Below is a small trained network, with its code and all its weights. Each question gives an input and a class and asks what happens when units are switched off, that is, made to give their printed mean instead of their output.

import numpy as np


def w(rows, s, z=0):
    codes = np.array(rows[::2]) - 128.0
    scale = np.full(codes.shape[1], s)
    scale[-1] = z or s
    return codes * scale


def norm(h):
    return h / np.sqrt((h * h).mean(-1, keepdims=True) + 1e-5)


def f(y):
    return np.maximum(y, 0)


def log_softmax(a):
    a = a - a.max(-1, keepdims=True)
    return a - np.log(np.exp(a).sum(-1, keepdims=True))


def net(x, mask):
    res = np.array(x, float).reshape(1, 8) / 4 @ E
    u = 0
    for l in range(2):
        y = f(norm(res) @ A[l][:, :-1].T + A[l][:, -1])
        res = res + np.where(mask[u : u + 10], y, B[l][:, -1]) @ B[l][:, :-1]
        u += 10
    return log_softmax(norm(res)[-1] @ U[:, :-1].T + U[:, -1])


A, B = {}, {}
E = w([
[125,116,140,123,142,139,122],'x0',
[126,255,204,121,109,163,104],'x1',
[24,162,161,179,171,86,190],'x2',
[150,158,72,153,179,179,169],'x3',
[140,169,93,41,191,53,103],'x4',
[127,126,129,126,131,130,128],'x5',
[131,139,118,133,116,119,134],'x6',
[212,117,191,186,145,82,164],'x7',
],0.0081)
A[0] = w([
[158,175,146,128,194,109,75,110],'L0N0',
[1,169,17,67,77,189,97,3],'L0N1',
[82,112,164,125,79,185,159,41],'L0N2',
[105,157,96,86,164,103,96,47],'L0N3',
[74,209,167,123,138,140,143,144],'L0N4',
[80,32,43,113,147,132,166,72],'L0N5',
[50,110,195,84,50,60,25,81],'L0N6',
[184,158,64,130,225,193,126,108],'L0N7',
[145,208,146,98,113,217,91,76],'L0N8',
[121,219,42,174,202,227,178,72],'L0N9',
],0.01,0.0034)
B[0] = w([
[159,149,98,117,150,98,131,189],'L0N0',
[186,75,165,114,250,192,142,254],'L0N1',
[129,148,60,158,143,173,171,184],'L0N2',
[90,142,59,81,113,125,144,177],'L0N3',
[99,154,111,156,159,110,99,238],'L0N4',
[139,108,98,185,118,36,83,238],'L0N5',
[98,84,206,92,59,140,160,254],'L0N6',
[117,95,192,80,53,112,142,207],'L0N7',
[127,155,108,153,133,113,63,232],'L0N8',
[84,91,200,99,45,128,154,247],'L0N9',
],0.016,0.0059)
A[1] = w([
[229,172,199,150,156,80,199,4],'L1N0',
[175,146,182,220,96,141,140,120],'L1N1',
[71,117,177,153,164,98,158,119],'L1N2',
[187,130,71,87,86,159,61,78],'L1N3',
[112,253,190,99,128,195,80,112],'L1N4',
[191,94,152,99,75,165,90,97],'L1N5',
[102,107,72,168,106,221,138,75],'L1N6',
[164,116,142,126,145,146,67,101],'L1N7',
[163,191,137,47,149,65,181,138],'L1N8',
[59,142,107,135,177,97,156,105],'L1N9',
],0.015,0.0036)
B[1] = w([
[153,65,142,91,230,174,211,179],'L1N0',
[88,100,111,45,158,140,25,222],'L1N1',
[188,226,98,127,81,149,186,243],'L1N2',
[94,240,175,233,146,144,134,182],'L1N3',
[181,7,83,181,119,20,178,254],'L1N4',
[102,204,116,156,119,139,213,231],'L1N5',
[101,151,114,15,140,94,16,180],'L1N6',
[156,193,112,107,146,130,147,173],'L1N7',
[64,78,109,108,90,200,22,206],'L1N8',
[158,219,157,188,124,180,93,187],'L1N9',
],0.014,0.0081)
U = w([
[171,99,112,172,141,6,121,158],'0',
[103,113,194,74,58,119,185,47],'1',
[170,115,146,80,227,158,157,151],'2',
[124,233,132,162,127,126,147,251],'3',
[90,137,102,78,128,125,37,40],'4',
],0.017,0.0018)

Each question gives the input, the list of numbers given to net, and the class t.
The units are the neurons (one row each of A and B). Each row of codes is followed by its name. A weight is (code - 128) times the scale printed after its matrix; where a second scale follows, it is the last column's (A, B and U).
mask holds one flag per neuron, layer by layer. A switched-off neuron (its flag False) gives its mean, the last column of its row in B, instead of its output. The means were averaged over made-up inputs and are rounded, as every weight is.
A unit's drop is (log p(t) with every unit on - log p(t) with that unit switched off) / (log p(t) with every unit on - log p(t) with every unit switched off).
The circuit of an input: a set's keep is (log p(t) with only the set's units on - log p(t) with every unit switched off) / (log p(t) with every unit on - log p(t) with every unit switched off). Starting from the 12 units with the biggest drops (on a tie, the unit counted first), units are removed one at a time, each time the one whose removal leaves the highest keep (on an exact tie, the one counted first), for as long as the keep stays at least 0.8.
circuit, biggest first: the units of the circuit, biggest drop first
unit that matters most: the unit with the biggest drop
top k neurons: the k neurons with the biggest drops, biggest first
top k neurons in layer l: the k neurons of layer l with the biggest drops, biggest first
input [3,4,8,8,7,-8,-8,3], class 1: top 3 neurons in layer 0 : L0N9; L0N7; L0N5
input [4,-4,5,2,-7,6,-1,-5], class 4: top 2 neurons : L1N6; L1N4
input [0,6,-1,-2,-6,3,-2,-4], class 0: circuit, biggest first : L1N4
input [-6,8,6,-6,-6,2,-2,-2], class 0: top 2 neurons : L1N4; L0N9
input [2,8,-1,8,-4,0,-7,3], class 0: top 4 neurons : L1N4; L0N8; L0N6; L0N4
input [-3,3,-7,2,-6,-2,2,0], class 3: top 2 neurons in layer 0 : L0N4; L0N8
input [3,6,3,3,-3,-2,1,-6], class 0: top 2 neurons in layer 1 : L1N4; L1N0
input [-1,-7,8,-7,-4,4,-6,1], class 3: top 4 neurons : L1N4; L1N2; L0N9; L0N7
input [-5,-4,5,2,2,7,4,-6], class 2: top 2 neurons : L0N1; L1N4
input [-1,-5,5,1,-6,-7,7,-5], class 4: top 4 neurons : L1N4; L0N2; L1N6; L1N5
input [-2,-4,-5,2,-1,1,-5,4], class 3: top 3 neurons in layer 0 : L0N1; L0N6; L0N9
input [3,2,-1,3,0,6,-2,7], class 2: top 2 neurons : L1N0; L0N6
input [2,7,-8,-7,8,-2,7,0], class 3: top 4 neurons in layer 1 : L1N3; L1N5; L1N1; L1N6
input [4,-1,-6,-1,-7,7,8,5], class 4: unit that matters most : L1N1
input [4,-4,2,-2,-7,3,-2,-6], class 4: top 2 neurons : L1N6; L0N2
input [7,4,-6,3,5,2,3,-3], class 3: top 2 neurons in layer 1 : L1N3; L1N5
input [4,-7,8,-5,-1,5,-3,-1], class 3: top 3 neurons : L1N4; L1N2; L1N9
input [6,2,5,7,3,0,2,-7], class 1: top 2 neurons : L0N9; L0N7
input [2,-5,-3,-4,1,-7,-4,7], class 2: circuit, biggest first : L1N0; L1N4
input [1,6,-4,8,4,-2,-6,7], class 1: circuit, biggest first : L0N7
input [-6,-6,5,-7,-3,-1,2,5], class 1: top 2 neurons : L1N4; L0N8
input [-2,0,-7,5,1,-5,2,-4], class 3: top 2 neurons in layer 0 : L0N6; L0N8
